Below is a small trained network, with its code and all its weights. Each question gives an input and a target symbol and asks what happens when units are switched off, that is, made to give their printed mean instead of their output.

import numpy as np


def w(rows, s, z=0):
    codes = np.array(rows[::2]) - 128.0
    scale = np.full(codes.shape[1], s)
    scale[-1] = z or s
    return codes * scale


def f(y):
    return np.maximum(y, 0)


def softmax(a):
    e = np.exp(a - a.max(-1, keepdims=True))
    return e / e.sum(-1, keepdims=True)


def log_softmax(a):
    a = a - a.max(-1, keepdims=True)
    return a - np.log(np.exp(a).sum(-1, keepdims=True))


def net(x, mask):
    ids = ['αγδεζηλμξσφψω'.index(c) for c in x.split()]
    T = len(ids)
    res = E[ids] + P[:T]
    u = 0
    for l in range(2):
        q, k, v = (res @ M[l].T for M in (Q, K, V))
        z = softmax(np.where(np.tri(T) > 0, q @ k.T / 3**0.5, -1e9)) @ v
        res = res + np.where(mask[u], z, O[l][:, -1]) @ O[l][:, :-1]
        u += 1
        y = f(res @ A[l][:, :-1].T + A[l][:, -1])
        res = res + np.where(mask[u : u + 8], y, B[l][:, -1]) @ B[l][:, :-1]
        u += 8
    return log_softmax(res[-1] @ U[:, :-1].T + U[:, -1])


Q, K, V, O, A, B = {}, {}, {}, {}, {}, {}
E = w([
[106,97,158,95,170,208,141],'α',
[147,134,102,52,86,95,106],'γ',
[105,144,121,173,99,147,148],'δ',
[132,170,142,174,122,170,191],'ε',
[155,165,123,168,106,100,188],'ζ',
[208,71,71,51,107,114,132],'η',
[178,154,144,144,146,132,216],'λ',
[89,91,143,164,160,42,187],'μ',
[126,117,104,85,84,109,84],'ξ',
[84,100,134,130,125,186,128],'σ',
[245,175,115,66,100,150,68],'φ',
[193,103,124,147,134,252,146],'ψ',
[178,167,139,113,133,87,208],'ω',
],0.022)
P = w([
[153,49,208,248,133,97,60],'0',
[86,168,85,102,141,157,179],'1',
[103,133,84,153,58,154,164],'2',
[119,148,84,133,211,159,99],'3',
[132,142,164,93,79,157,159],'4',
[114,142,6,182,118,140,153],'5',
[80,176,52,71,196,185,150],'6',
[143,105,147,157,26,143,153],'7',
[139,129,69,158,148,167,115],'8',
[81,140,126,91,109,195,146],'9',
],0.012)
Q[0] = w([
[6,161,186,21,143,190,193],'0.h0',
[136,133,132,148,48,204,225],'0.h0',
[80,192,71,184,129,218,163],'0.h0',
],0.023)
K[0] = w([
[145,78,241,113,14,135,160],'0.h0',
[182,69,193,204,89,98,69],'0.h0',
[160,122,251,136,145,122,57],'0.h0',
],0.026)
V[0] = w([
[56,143,76,131,55,89,20],'0.h0',
[140,97,120,24,148,41,107],'0.h0',
[178,249,149,113,102,22,87],'0.h0',
],0.014)
O[0] = w([
[158,200,42,227,206,56,62,57],'0.h0',
[165,171,251,84,160,79,128,25],'0.h0',
[235,89,207,190,101,97,40,3],'0.h0',
],0.011,0.0075)
A[0] = w([
[112,48,109,52,170,89,82,254],'0.n0',
[10,116,115,59,111,37,97,125],'0.n1',
[71,164,127,152,112,85,114,250],'0.n2',
[106,98,166,184,70,82,98,95],'0.n3',
[49,124,123,81,70,52,43,102],'0.n4',
[95,178,228,165,66,118,101,76],'0.n5',
[114,61,110,95,143,64,134,241],'0.n6',
[158,212,116,85,72,159,91,30],'0.n7',
],0.012,0.0028)
B[0] = w([
[106,160,58,178,94,62,138,181],'0.n0',
[247,155,184,158,120,65,179,254],'0.n1',
[105,162,119,129,192,76,124,183],'0.n2',
[131,91,118,95,165,141,145,159],'0.n3',
[85,138,205,188,145,80,206,142],'0.n4',
[122,194,102,58,163,133,179,166],'0.n5',
[72,123,152,179,48,148,71,200],'0.n6',
[78,63,99,165,183,150,44,151],'0.n7',
],0.013,0.016)
Q[1] = w([
[146,187,149,154,98,116,88],'1.h0',
[148,161,84,5,95,44,58],'1.h0',
[45,123,123,122,109,38,193],'1.h0',
],0.011)
K[1] = w([
[165,231,120,190,59,137,101],'1.h0',
[152,254,133,15,67,93,13],'1.h0',
[8,123,115,107,98,16,137],'1.h0',
],0.0082)
V[1] = w([
[82,76,117,132,131,54,143],'1.h0',
[168,5,80,92,172,83,158],'1.h0',
[200,131,150,190,128,175,108],'1.h0',
],0.011)
O[1] = w([
[172,148,232,160,101,254,32,253],'1.h0',
[117,185,134,113,92,125,39,154],'1.h0',
[139,78,84,125,108,89,182,84],'1.h0',
],0.0085,0.021)
A[1] = w([
[192,203,169,66,186,112,144,49],'1.n0',
[98,97,226,185,65,155,187,127],'1.n1',
[144,107,87,120,210,190,224,102],'1.n2',
[181,81,221,140,135,41,134,83],'1.n3',
[107,107,255,69,169,61,108,253],'1.n4',
[126,177,121,115,195,140,22,110],'1.n5',
[149,185,45,46,82,187,100,247],'1.n6',
[62,146,231,112,34,75,163,139],'1.n7',
],0.009,0.0026)
B[1] = w([
[2,139,96,116,176,53,126,188],'1.n0',
[80,192,65,57,147,104,99,253],'1.n1',
[116,116,70,174,56,115,67,159],'1.n2',
[154,20,141,151,81,150,91,187],'1.n3',
[141,136,151,158,6,198,176,190],'1.n4',
[167,105,88,87,150,172,167,174],'1.n5',
[196,68,215,141,154,69,150,186],'1.n6',
[196,75,120,136,228,106,136,227],'1.n7',
],0.011,0.03)
U = w([
[112,182,57,58,103,133,167,109],'α',
[22,105,105,99,159,124,80,76],'γ',
[112,103,123,189,200,217,255,179],'δ',
[79,100,59,92,67,157,202,162],'ε',
[175,136,161,113,97,86,115,170],'ζ',
[29,142,123,113,139,174,213,189],'η',
[91,64,88,56,185,160,165,3],'λ',
[125,196,160,66,165,180,190,183],'μ',
[90,134,132,161,230,112,154,61],'ξ',
[118,222,106,158,86,132,183,217],'σ',
[105,128,128,90,161,88,165,49],'φ',
[169,163,85,90,107,136,228,101],'ψ',
[71,100,191,140,170,119,213,126],'ω',
],0.0057,0.0048)

Each question gives the input, a string of symbols that net reads in full, and the target symbol t.
The units are the heads (3 rows each of Q, K, V and O) and the neurons (one row each of A and B). Each row of codes is followed by its name. A weight is (code - 128) times the scale printed after its matrix; where a second scale follows, it is the last column's (O, A, B and U).
mask holds one flag per unit, layer by layer, with each layer's heads first. A switched-off unit (its flag False) gives its mean, the last column of its rows in O or B, instead of its output. The means were averaged over made-up inputs and are rounded, as every weight is.
A unit's drop is (log p(t) with every unit on - log p(t) with that unit switched off) / (log p(t) with every unit on - log p(t) with every unit switched off).
The circuit of an input: a set's keep is (log p(t) with only the set's units on - log p(t) with every unit switched off) / (log p(t) with every unit on - log p(t) with every unit switched off). Starting from the 12 units with the biggest drops (on a tie, the unit counted first), units are removed one at a time, each time the one whose removal leaves the highest keep (on an exact tie, the one counted first), for as long as the keep stays at least 0.8.
units of the circuit, in order: the units of the circuit, biggest drop first
most important unit: the unit with the biggest drop
top k neurons: the k neurons with the biggest drops, biggest first
k most important neurons of layer l: the k neurons of layer l with the biggest drops, biggest first
input ζ ξ μ μ ω δ, target ζ: top neuron => 0.n3
input η η γ α δ, target η: units of the circuit, in order => 1.n0, 0.h0, 1.n4, 0.n5
input λ μ ξ δ μ γ, target σ: top 2 neurons => 1.n7, 0.n4
input α ξ δ, target α: top 4 neurons => 0.n1, 1.n1, 1.n2, 0.n6
input δ ξ σ ζ μ ε, target δ: top 2 neurons => 1.n1, 1.n6
input η ξ μ μ δ σ δ ξ, target ξ: units of the circuit, in order => 0.h0, 0.n4, 1.n7, 1.n4
input δ δ δ η ζ, target δ: units of the circuit, in order => 1.n1, 0.h0
input μ μ μ φ μ μ δ μ ω, target μ: 3 most important neurons of layer 0 => 0.n1, 0.n3, 0.n0
input ξ λ μ μ μ μ ψ σ μ μ, target ξ: units of the circuit, in order => 0.n1, 0.h0, 0.n2, 1.n0
input ψ δ ψ δ ξ μ ζ, target ψ: units of the circuit, in order => 0.n1, 0.h0
input μ λ μ μ μ μ μ ω μ, target ζ: units of the circuit, in order => 1.n3, 0.n1, 0.h0
input δ α ω, target δ: 3 most important neurons of layer 1 => 1.n1, 1.n6, 1.n0
input μ ξ δ η σ μ ε ε μ, target α: top 3 neurons => 1.n1, 0.n1, 0.n6
input ξ δ ξ μ λ σ α λ λ σ, target ξ: units of the circuit, in order => 0.h0
input μ η μ δ α μ μ α μ μ, target φ: 2 most important neurons of layer 1 => 1.n1, 1.n7
input δ μ μ φ, target λ: 2 most important neurons of layer 0 => 0.n7, 0.n1
input ξ δ ω, target ξ: units of the circuit, in order => 0.h0, 1.n0
input ξ λ ω μ, target λ: top 3 neurons => 1.n7, 1.n1, 0.n6
input λ ψ μ ξ η φ λ ζ δ, target λ: units of the circuit, in order => 0.h0, 1.n4, 1.n7
input μ μ η, target ζ: units of the circuit, in order => 1.n0, 1.n6
input η σ α μ ψ δ η ζ, target η: most important unit => 1.n0
input η μ μ μ μ μ μ ω, target η: top 4 neurons => 1.n0, 1.n4, 0.n6, 0.n5
input γ μ μ ξ μ φ, target λ: 4 most important neurons of layer 0 => 0.n7, 0.n1, 0.n6, 0.n0
